Below is a small trained network, with its code and all its weights. Each question gives an input and a class and asks what happens when units are switched off, that is, made to give their printed mean instead of their output.

import numpy as np


def w(rows, s, z=0):
    codes = np.array(rows[::2]) - 128.0
    scale = np.full(codes.shape[1], s)
    scale[-1] = z or s
    return codes * scale


def norm(h):
    return h / np.sqrt((h * h).mean(-1, keepdims=True) + 1e-5)


def f(y):
    return np.maximum(y, 0)


def log_softmax(a):
    a = a - a.max(-1, keepdims=True)
    return a - np.log(np.exp(a).sum(-1, keepdims=True))


def net(x, mask):
    res = np.array(x, float).reshape(1, 7) / 4 @ E
    u = 0
    for l in range(3):
        y = f(norm(res) @ A[l][:, :-1].T + A[l][:, -1])
        res = res + np.where(mask[u : u + 4], y, B[l][:, -1]) @ B[l][:, :-1]
        u += 4
    return log_softmax(norm(res)[-1] @ U[:, :-1].T + U[:, -1])


A, B = {}, {}
E = w([
[128,126,126,124,128,126,127,127,126,129,129],'x0',
[140,126,123,175,137,251,131,167,126,124,134],'x1',
[132,125,130,128,128,127,132,127,128,123,128],'x2',
[93,100,140,130,134,156,139,56,197,105,45],'x3',
[84,159,127,227,102,123,110,44,110,144,176],'x4',
[130,126,129,128,129,127,129,127,128,126,124],'x5',
[130,72,120,43,135,166,135,62,119,131,216],'x6',
],0.0015)
A[0] = w([
[61,118,171,110,137,154,190,79,226,152,44,59],'0.n1',
[177,128,149,114,137,43,163,97,122,102,128,1],'0.n2',
[166,49,131,67,90,175,88,202,120,166,108,81],'0.n3',
[105,205,90,205,188,86,93,198,117,93,1,72],'0.n4',
],0.0025,0.0019)
B[0] = w([
[222,63,76,157,112,106,19,117,37,65,86,238],'0.n1',
[4,147,81,74,122,114,75,144,148,200,71,152],'0.n2',
[117,222,106,152,173,84,180,62,144,79,132,208],'0.n3',
[174,56,214,103,28,135,180,133,202,180,199,255],'0.n4',
],0.0028,0.0021)
A[1] = w([
[156,116,126,53,159,115,145,199,165,109,54,30],'1.n1',
[100,155,148,120,159,70,136,161,65,171,186,22],'1.n2',
[51,150,102,174,108,134,82,92,107,161,164,6],'1.n3',
[161,129,150,171,140,252,147,163,150,95,119,28],'1.n4',
],0.003,0.0011)
B[1] = w([
[138,236,144,203,176,115,184,42,91,71,207,233],'1.n1',
[159,86,85,156,115,197,67,136,143,56,4,203],'1.n2',
[160,184,159,139,207,116,202,147,150,89,94,192],'1.n3',
[1,136,62,74,165,35,81,147,57,229,145,250],'1.n4',
],0.0031,0.002)
A[2] = w([
[102,155,157,73,81,17,91,93,170,101,91,4],'2.n1',
[131,55,122,29,157,183,143,50,144,103,240,35],'2.n2',
[104,168,166,253,112,132,116,54,116,147,162,87],'2.n3',
[203,181,89,136,97,123,78,232,65,105,202,214],'2.n4',
],0.0026,0.00029)
B[2] = w([
[65,128,82,140,171,253,112,178,81,185,187,234],'2.n1',
[149,153,193,210,49,86,144,219,171,173,96,254],'2.n2',
[184,148,123,6,167,109,173,162,134,75,148,224],'2.n3',
[109,55,132,122,119,147,90,15,163,97,65,235],'2.n4',
],0.0037,0.0022)
U = w([
[169,113,223,162,7,113,168,204,189,190,142,255],'0',
[175,224,132,103,223,102,215,98,124,44,169,168],'1',
[151,31,95,143,115,156,36,54,115,70,51,74],'2',
[2,134,65,101,180,139,95,167,74,236,170,3],'3',
],0.0059,0.00052)

Each question gives the input, the list of numbers given to net, and the class t.
The units are the neurons (one row each of A and B). Each row of codes is followed by its name. A weight is (code - 128) times the scale printed after its matrix; where a second scale follows, it is the last column's (A, B and U).
mask holds one flag per neuron, layer by layer. A switched-off neuron (its flag False) gives its mean, the last column of its row in B, instead of its output. The means were averaged over made-up inputs and are rounded, as every weight is.
A unit's drop is (log p(t) with every unit on - log p(t) with that unit switched off) / (log p(t) with every unit on - log p(t) with every unit switched off).
The circuit of an input: a set's keep is (log p(t) with only the set's units on - log p(t) with every unit switched off) / (log p(t) with every unit on - log p(t) with every unit switched off). Starting from all 12 units, units are removed one at a time, each time the one whose removal leaves the highest keep (on an exact tie, the one counted first), for as long as the keep stays at least 0.8.
circuit, biggest first: the units of the circuit, biggest drop first
unit that matters most: the unit with the biggest drop
top k neurons: the k neurons with the biggest drops, biggest first
k most important neurons of layer l: the k neurons of layer l with the biggest drops, biggest first
input [1,8,5,3,1,2,1], class 3: top neuron	1.n4
input [-3,-5,-8,-7,0,7,5], class 2: circuit, biggest first	1.n2, 2.n4
input [1,-8,7,-5,-5,6,-6], class 3: top 3 neurons	2.n1, 0.n2, 2.n2
input [-4,3,6,-2,4,0,-1], class 1: 2 most important neurons of layer 2	2.n3, 2.n1
input [-1,5,-8,-1,-7,-3,5], class 1: top 4 neurons	0.n3, 0.n4, 1.n1, 2.n1
input [4,-1,-7,-6,0,-6,-5], class 2: 2 most important neurons of layer 2	2.n4, 2.n2
input [8,3,5,3,6,1,6], class 0: top 2 neurons	2.n2, 1.n1
input [3,0,0,4,4,1,0], class 1: 2 most important neurons of layer 1	1.n2, 1.n3
input [-7,-6,-6,-7,-6,-7,-3], class 2: circuit, biggest first	2.n4, 1.n2
input [8,3,2,-3,4,7,5], class 0: top 3 neurons	2.n2, 1.n1, 0.n3
input [-8,-6,1,-2,6,-8,5], class 1: circuit, biggest first	1.n3, 2.n3
input [6,-3,-7,7,-8,0,1], class 1: top 2 neurons	1.n1, 2.n4
input [-1,0,7,-1,-3,-6,3], class 0: top 4 neurons	2.n2, 1.n3, 1.n4, 2.n3
input [-4,-8,7,-3,8,1,8], class 0: top 4 neurons	2.n2, 1.n4, 1.n1, 0.n3
input [3,-7,6,3,2,-5,2], class 3: circuit, biggest first	2.n1
input [-8,-4,5,-1,5,-7,3], class 1: 2 most important neurons of layer 1	1.n4, 1.n3
input [8,4,2,-8,-2,-8,-5], class 2: top 2 neurons	2.n4, 2.n2
input [8,6,0,-6,-3,2,4], class 2: top 3 neurons	2.n4, 0.n4, 2.n1
input [5,0,2,-4,0,-7,5], class 0: top 2 neurons	2.n2, 0.n1
input [1,-2,7,2,-8,-1,2], class 1: unit that matters most	1.n1
input [4,-8,4,5,2,-4,1], class 3: top 4 neurons	2.n1, 2.n4, 1.n2, 0.n2
input [0,-4,0,2,2,6,5], class 0: top 2 neurons	2.n2, 1.n4
input [3,5,-3,-6,-1,7,-3], class 2: top 2 neurons	2.n4, 2.n1
input [-1,5,-4,3,3,0,0], class 3: top 2 neurons	1.n4, 1.n1
input [-7,-8,6,2,-5,6,-1], class 3: 2 most important neurons of layer 2	2.n1, 2.n3
input [-7,6,-8,-6,5,-5,8], class 0: 2 most important neurons of layer 2	2.n2, 2.n1
input [6,-7,0,5,-5,5,-1], class 3: 2 most important neurons of layer 0	0.n2, 0.n3
input [5,7,7,1,-1,6,0], class 3: most important neuron of layer 1	1.n4
input [6,1,7,-5,8,-5,6], class 1: 2 most important neurons of layer 0	0.n4, 0.n1
